Here is a tiny trained network, its code and every weight. The questions are about switching its units off for an input and a class, where a switched-off unit gives its printed mean instead of its output.

import numpy as np


def w(rows, s, z=0):
    codes = np.array(rows[::2]) - 128.0
    scale = np.full(codes.shape[1], s)
    scale[-1] = z or s
    return codes * scale


def norm(h):
    return h / np.sqrt((h * h).mean(-1, keepdims=True) + 1e-5)


def f(y):
    return np.maximum(y, 0)


def log_softmax(a):
    a = a - a.max(-1, keepdims=True)
    return a - np.log(np.exp(a).sum(-1, keepdims=True))


def net(x, mask):
    res = np.array(x, float).reshape(1, 3) / 4 @ E
    u = 0
    for l in range(4):
        y = f(norm(res) @ A[l][:, :-1].T + A[l][:, -1])
        res = res + np.where(mask[u : u + 6], y, B[l][:, -1]) @ B[l][:, :-1]
        u += 6
    return log_softmax(norm(res)[-1] @ U[:, :-1].T + U[:, -1])


A, B = {}, {}
E = w([
[206,76,153,174,160,248,99,2,154,205,120,165],'x0',
[117,166,72,102,77,88,70,180,122,221,66,104],'x1',
[204,203,51,124,112,146,81,135,132,206,70,111],'x2',
],0.0066)
A[0] = w([
[95,150,116,132,145,105,210,144,117,3,191,131,60],'L0N0',
[128,39,204,162,195,192,172,79,145,83,172,162,32],'L0N1',
[123,104,106,98,101,117,133,144,122,99,162,125,35],'L0N2',
[112,158,101,137,126,119,96,112,160,180,136,159,192],'L0N3',
[101,144,107,111,108,84,150,205,135,132,87,99,116],'L0N4',
[223,148,95,191,182,198,111,54,138,214,114,173,1],'L0N5',
],0.0058,0.003)
B[0] = w([
[213,122,186,100,227,131,159,148,39,59,110,122,233],'L0N0',
[35,109,218,224,60,41,81,17,158,143,176,253,254],'L0N1',
[149,165,131,145,167,160,98,129,185,120,111,101,145],'L0N2',
[93,149,166,137,117,119,165,132,145,143,51,121,176],'L0N3',
[108,115,152,114,72,91,96,219,39,157,122,120,201],'L0N4',
[160,171,140,98,202,168,115,209,234,161,65,33,252],'L0N5',
],0.0056,0.0077)
A[1] = w([
[176,132,81,89,121,231,182,111,160,143,119,117,15],'L1N0',
[123,127,94,130,137,119,157,165,98,42,166,116,22],'L1N1',
[134,93,124,129,144,148,197,39,139,76,181,188,15],'L1N2',
[123,68,112,155,123,145,159,33,119,110,254,180,4],'L1N3',
[138,92,94,113,136,135,115,121,106,134,117,131,41],'L1N4',
[122,147,122,107,123,114,159,106,118,115,106,120,86],'L1N5',
],0.0066,0.0019)
B[1] = w([
[164,91,90,133,165,103,172,123,157,120,122,101,189],'L1N0',
[167,59,148,58,107,175,135,161,144,78,186,126,210],'L1N1',
[79,181,110,196,66,99,79,109,172,144,116,185,244],'L1N2',
[75,107,166,211,74,34,2,82,190,149,139,165,254],'L1N3',
[124,126,121,107,115,128,104,105,122,112,127,100,128],'L1N4',
[87,99,111,130,167,150,161,131,107,132,111,108,138],'L1N5',
],0.0063,0.0045)
A[2] = w([
[125,148,95,117,128,119,154,137,108,81,152,103,50],'L2N0',
[121,117,127,156,95,132,134,95,131,107,125,145,50],'L2N1',
[133,128,118,117,97,141,104,142,134,187,113,117,119],'L2N2',
[150,122,104,126,157,197,137,107,157,152,115,114,54],'L2N3',
[180,140,95,111,144,185,133,92,142,155,126,113,51],'L2N4',
[191,131,109,138,143,254,109,103,164,152,114,114,6],'L2N5',
],0.0089,0.002)
B[2] = w([
[207,74,126,80,163,176,150,140,162,119,160,87,171],'L2N0',
[88,149,113,156,156,161,94,108,143,37,122,136,176],'L2N1',
[105,140,45,152,103,197,167,70,158,144,120,137,213],'L2N2',
[164,134,113,114,203,212,145,131,145,114,132,133,212],'L2N3',
[140,59,142,129,178,244,182,106,204,84,66,113,200],'L2N4',
[254,115,96,132,250,195,234,164,231,72,33,113,254],'L2N5',
],0.0051,0.0057)
A[3] = w([
[102,102,77,106,56,119,68,125,104,254,123,115,40],'L3N0',
[122,121,88,125,106,126,106,130,110,144,127,155,28],'L3N1',
[70,118,138,133,135,107,153,34,135,117,160,184,41],'L3N2',
[157,112,126,143,100,121,121,119,129,142,132,118,10],'L3N3',
[132,148,139,149,116,107,97,70,125,147,118,119,18],'L3N4',
[135,103,133,121,107,147,130,116,116,127,131,110,5],'L3N5',
],0.0076,0.0023)
B[3] = w([
[64,207,12,239,78,108,137,3,87,255,183,168,211],'L3N0',
[90,150,134,53,101,164,154,90,87,164,152,189,143],'L3N1',
[82,145,122,195,131,129,41,11,155,104,161,177,254],'L3N2',
[122,141,168,135,128,80,199,118,149,126,101,109,128],'L3N3',
[182,25,162,113,111,96,182,78,62,91,80,127,173],'L3N4',
[135,88,104,123,129,116,76,148,136,84,174,99,128],'L3N5',
],0.0042,0.0047)
U = w([
[205,139,89,145,206,240,161,115,237,178,48,72,235],'0',
[80,104,199,219,141,107,78,2,171,87,176,213,129],'1',
[163,106,159,44,141,112,161,234,51,48,173,80,100],'2',
[71,202,18,141,46,108,122,148,82,250,109,108,1],'3',
],0.0086,0.00081)

Each question gives the input, the list of numbers given to net, and the class t.
The units are the neurons (one row each of A and B). Each row of codes is followed by its name. A weight is (code - 128) times the scale printed after its matrix; where a second scale follows, it is the last column's (A, B and U).
mask holds one flag per neuron, layer by layer. A switched-off neuron (its flag False) gives its mean, the last column of its row in B, instead of its output. The means were averaged over made-up inputs and are rounded, as every weight is.
A unit's drop is (log p(t) with every unit on - log p(t) with that unit switched off) / (log p(t) with every unit on - log p(t) with every unit switched off).
The circuit of an input: a set's keep is (log p(t) with only the set's units on - log p(t) with every unit switched off) / (log p(t) with every unit on - log p(t) with every unit switched off). Starting from the 12 units with the biggest drops (on a tie, the unit counted first), units are removed one at a time, each time the one whose removal leaves the highest keep (on an exact tie, the one counted first), for as long as the keep stays at least 0.8.
units of the circuit, in order: the units of the circuit, biggest drop first
top k neurons: the k neurons with the biggest drops, biggest first
k most important neurons of layer l: the k neurons of layer l with the biggest drops, biggest first
drop when u is switched off: that unit's drop, to one decimal
input [3,6,-4], class 0: units of the circuit, in order : [L0N1]
input [0,4,-4], class 3: top 2 neurons : [L0N0; L0N1]
input [-7,-8,-2], class 2: top 2 neurons : [L0N0; L1N1]
input [-4,3,0], class 3: top 2 neurons : [L0N4; L0N0]
input [-3,-6,3], class 2: top 2 neurons : [L0N0; L0N1]
input [-4,4,-2], class 2: top 3 neurons : [L0N1; L1N3; L1N2]
input [-5,-3,8], class 3: 2 most important neurons of layer 0 : [L0N0; L0N4]
input [2,8,2], class 3: top 2 neurons : [L0N0; L3N0]
input [-8,-2,8], class 2: top 4 neurons : [L0N1; L1N3; L1N2; L2N0]
input [-6,3,0], class 2: top 3 neurons : [L0N1; L1N3; L1N2]
input [-7,-4,-7], class 2: 2 most important neurons of layer 0 : [L0N0; L0N1]
input [4,2,-2], class 0: top 2 neurons : [L0N5; L1N3]
input [-4,-3,-4], class 2: top 2 neurons : [L0N0; L1N1]
input [1,7,-7], class 3: top neuron : [L0N1]
input [3,8,-3], class 3: 3 most important neurons of layer 0 : [L0N5; L0N0; L0N3]
input [2,6,-5], class 3: drop when L0N1 is switched off : 0.4
